Below is a small trained network, with its code and all its weights. Each question gives an input and a class and asks what happens when units are switched off, that is, made to give their printed mean instead of their output.

import numpy as np


def w(rows, s, z=0):
    codes = np.array(rows[::2]) - 128.0
    scale = np.full(codes.shape[1], s)
    scale[-1] = z or s
    return codes * scale


def norm(h):
    return h / np.sqrt((h * h).mean(-1, keepdims=True) + 1e-5)


def f(y):
    return y / 2 * (1 + np.tanh(0.7978845608 * (y + 0.044715 * y**3)))


def log_softmax(a):
    a = a - a.max(-1, keepdims=True)
    return a - np.log(np.exp(a).sum(-1, keepdims=True))


def net(x, mask):
    res = np.array(x, float).reshape(1, 8) / 4 @ E
    u = 0
    for l in range(4):
        y = f(norm(res) @ A[l][:, :-1].T + A[l][:, -1])
        res = res + np.where(mask[u : u + 3], y, B[l][:, -1]) @ B[l][:, :-1]
        u += 3
    return log_softmax(norm(res)[-1] @ U[:, :-1].T + U[:, -1])


A, B = {}, {}
E = w([
[121,160,129,114,124,133,115,127],'x0',
[131,67,123,158,48,195,124,119],'x1',
[189,145,67,186,159,102,91,110],'x2',
[95,149,117,138,133,136,124,147],'x3',
[168,164,156,124,132,154,116,113],'x4',
[141,124,139,202,162,153,255,88],'x5',
[125,97,106,123,146,134,135,140],'x6',
[139,104,116,117,152,154,128,134],'x7',
],0.0089)
A[0] = w([
[121,170,89,176,162,180,244,91,2],'0.n0',
[98,173,120,83,187,70,145,84,78],'0.n1',
[197,157,2,205,132,95,104,122,103],'0.n2',
],0.0077,0.0032)
B[0] = w([
[155,148,76,116,127,133,163,130,249],'0.n0',
[146,98,114,250,194,106,90,156,189],'0.n1',
[106,152,191,138,100,151,133,172,254],'0.n2',
],0.017,0.0041)
A[1] = w([
[108,59,220,168,168,122,148,171,41],'1.n0',
[198,153,195,57,90,88,218,254,236],'1.n1',
[80,85,116,111,142,88,165,165,1],'1.n2',
],0.0079,0.0011)
B[1] = w([
[32,89,157,147,200,171,2,225,187],'1.n0',
[168,174,203,172,124,142,174,219,254],'1.n1',
[103,139,243,28,143,237,166,124,148],'1.n2',
],0.0074,0.0038)
A[2] = w([
[161,97,142,212,202,208,135,161,254],'2.n0',
[125,140,59,157,2,204,123,104,101],'2.n1',
[111,102,121,68,96,184,163,155,207],'2.n2',
],0.0083,0.0018)
B[2] = w([
[152,69,210,1,116,99,73,92,254],'2.n0',
[137,80,144,235,199,130,103,45,192],'2.n1',
[119,117,175,135,130,165,74,128,190],'2.n2',
],0.008,0.007)
A[3] = w([
[139,107,62,134,172,174,217,65,42],'3.n0',
[149,121,142,114,214,39,105,106,83],'3.n1',
[125,128,66,54,74,128,2,117,253],'3.n2',
],0.0073,0.0019)
B[3] = w([
[199,108,105,196,167,44,148,156,185],'3.n0',
[150,91,130,193,85,182,51,120,198],'3.n1',
[254,123,44,117,200,44,200,138,254],'3.n2',
],0.011,0.0046)
U = w([
[93,86,120,148,165,120,46,51,112],'0',
[141,131,136,52,127,87,113,130,255],'1',
[170,178,2,36,109,18,221,116,91],'2',
[65,200,159,22,64,178,86,176,19],'3',
[108,147,139,59,132,79,91,81,80],'4',
],0.0069,0.0016)

Each question gives the input, the list of numbers given to net, and the class t.
The units are the neurons (one row each of A and B). Each row of codes is followed by its name. A weight is (code - 128) times the scale printed after its matrix; where a second scale follows, it is the last column's (A, B and U).
mask holds one flag per neuron, layer by layer. A switched-off neuron (its flag False) gives its mean, the last column of its row in B, instead of its output. The means were averaged over made-up inputs and are rounded, as every weight is.
A unit's drop is (log p(t) with every unit on - log p(t) with that unit switched off) / (log p(t) with every unit on - log p(t) with every unit switched off).
The circuit of an input: a set's keep is (log p(t) with only the set's units on - log p(t) with every unit switched off) / (log p(t) with every unit on - log p(t) with every unit switched off). Starting from all 12 units, units are removed one at a time, each time the one whose removal leaves the highest keep (on an exact tie, the one counted first), for as long as the keep stays at least 0.8.
circuit, biggest first: the units of the circuit, biggest drop first
most important unit: the unit with the biggest drop
top k neurons: the k neurons with the biggest drops, biggest first
top k neurons in layer l: the k neurons of layer l with the biggest drops, biggest first
drop when u is switched off: that unit's drop, to one decimal
input [3,1,2,-1,8,8,3,0], class 2: circuit, biggest first -> [0.n0]
input [6,7,7,6,-5,-8,-4,8], class 2: top 2 neurons in layer 3 -> [3.n2; 3.n1]
input [-2,3,-8,1,-8,5,8,4], class 3: circuit, biggest first -> [3.n2; 1.n2; 0.n1]
input [-2,4,-8,8,6,8,8,-4], class 2: top 3 neurons -> [0.n0; 0.n2; 3.n0]
input [-1,-8,3,-1,3,-6,-4,-8], class 0: top 2 neurons in layer 0 -> [0.n1; 0.n0]
input [3,7,-4,2,-4,-8,2,1], class 2: top 2 neurons -> [3.n2; 0.n2]
input [0,8,-3,1,-4,-5,-3,1], class 0: top 3 neurons -> [2.n1; 2.n0; 0.n2]
input [-6,-7,3,-7,-4,5,-6,5], class 0: circuit, biggest first -> [3.n1; 3.n2]
input [-3,-4,7,4,-4,-6,7,1], class 3: top 2 neurons in layer 0 -> [0.n2; 0.n0]
input [-4,-6,1,3,-3,2,6,0], class 0: top 2 neurons in layer 3 -> [3.n1; 3.n2]
input [3,-8,-6,-8,4,-5,8,1], class 0: top 3 neurons -> [0.n1; 3.n1; 0.n2]
input [2,-5,7,2,6,1,-5,-1], class 3: top 3 neurons -> [0.n2; 3.n2; 2.n1]
input [-2,-1,8,-8,-3,-4,7,-6], class 3: circuit, biggest first -> [0.n2; 1.n1; 3.n2]
input [2,3,-4,2,-8,-8,-8,5], class 2: circuit, biggest first -> [3.n2]
input [2,6,7,-2,2,-1,-2,8], class 3: top 2 neurons in layer 0 -> [0.n2; 0.n1]
input [5,-1,-4,4,3,8,-2,-4], class 2: top 2 neurons -> [0.n0; 0.n2]
input [5,-4,2,0,3,-7,-3,-5], class 2: top 2 neurons -> [3.n2; 2.n1]
input [4,-8,-2,8,-2,-5,8,-3], class 0: top 2 neurons in layer 0 -> [0.n1; 0.n2]
input [4,-7,0,4,1,-6,-2,4], class 0: top 3 neurons -> [0.n1; 3.n1; 0.n0]
input [-2,1,3,-4,6,8,-7,5], class 2: most important unit -> 0.n0
input [4,-6,-5,-3,5,-5,3,1], class 0: top 2 neurons in layer 0 -> [0.n1; 0.n2]
input [5,4,-7,-3,-1,-7,-5,-4], class 2: top 2 neurons -> [3.n2; 0.n2]
input [0,-4,8,8,-5,-5,4,5], class 3: top 2 neurons in layer 0 -> [0.n2; 0.n0]
input [8,-8,1,-6,-3,-3,0,2], class 0: drop when 3.n1 is switched off -> 0.2
input [-5,0,1,3,7,-6,-3,1], class 2: drop when 0.n2 is switched off -> 0.1
input [-7,-2,8,-5,0,2,-8,-6], class 3: drop when 0.n2 is switched off -> 0.7
input [-4,-7,8,7,-5,3,-4,-4], class 3: drop when 0.n0 is switched off -> 0.0
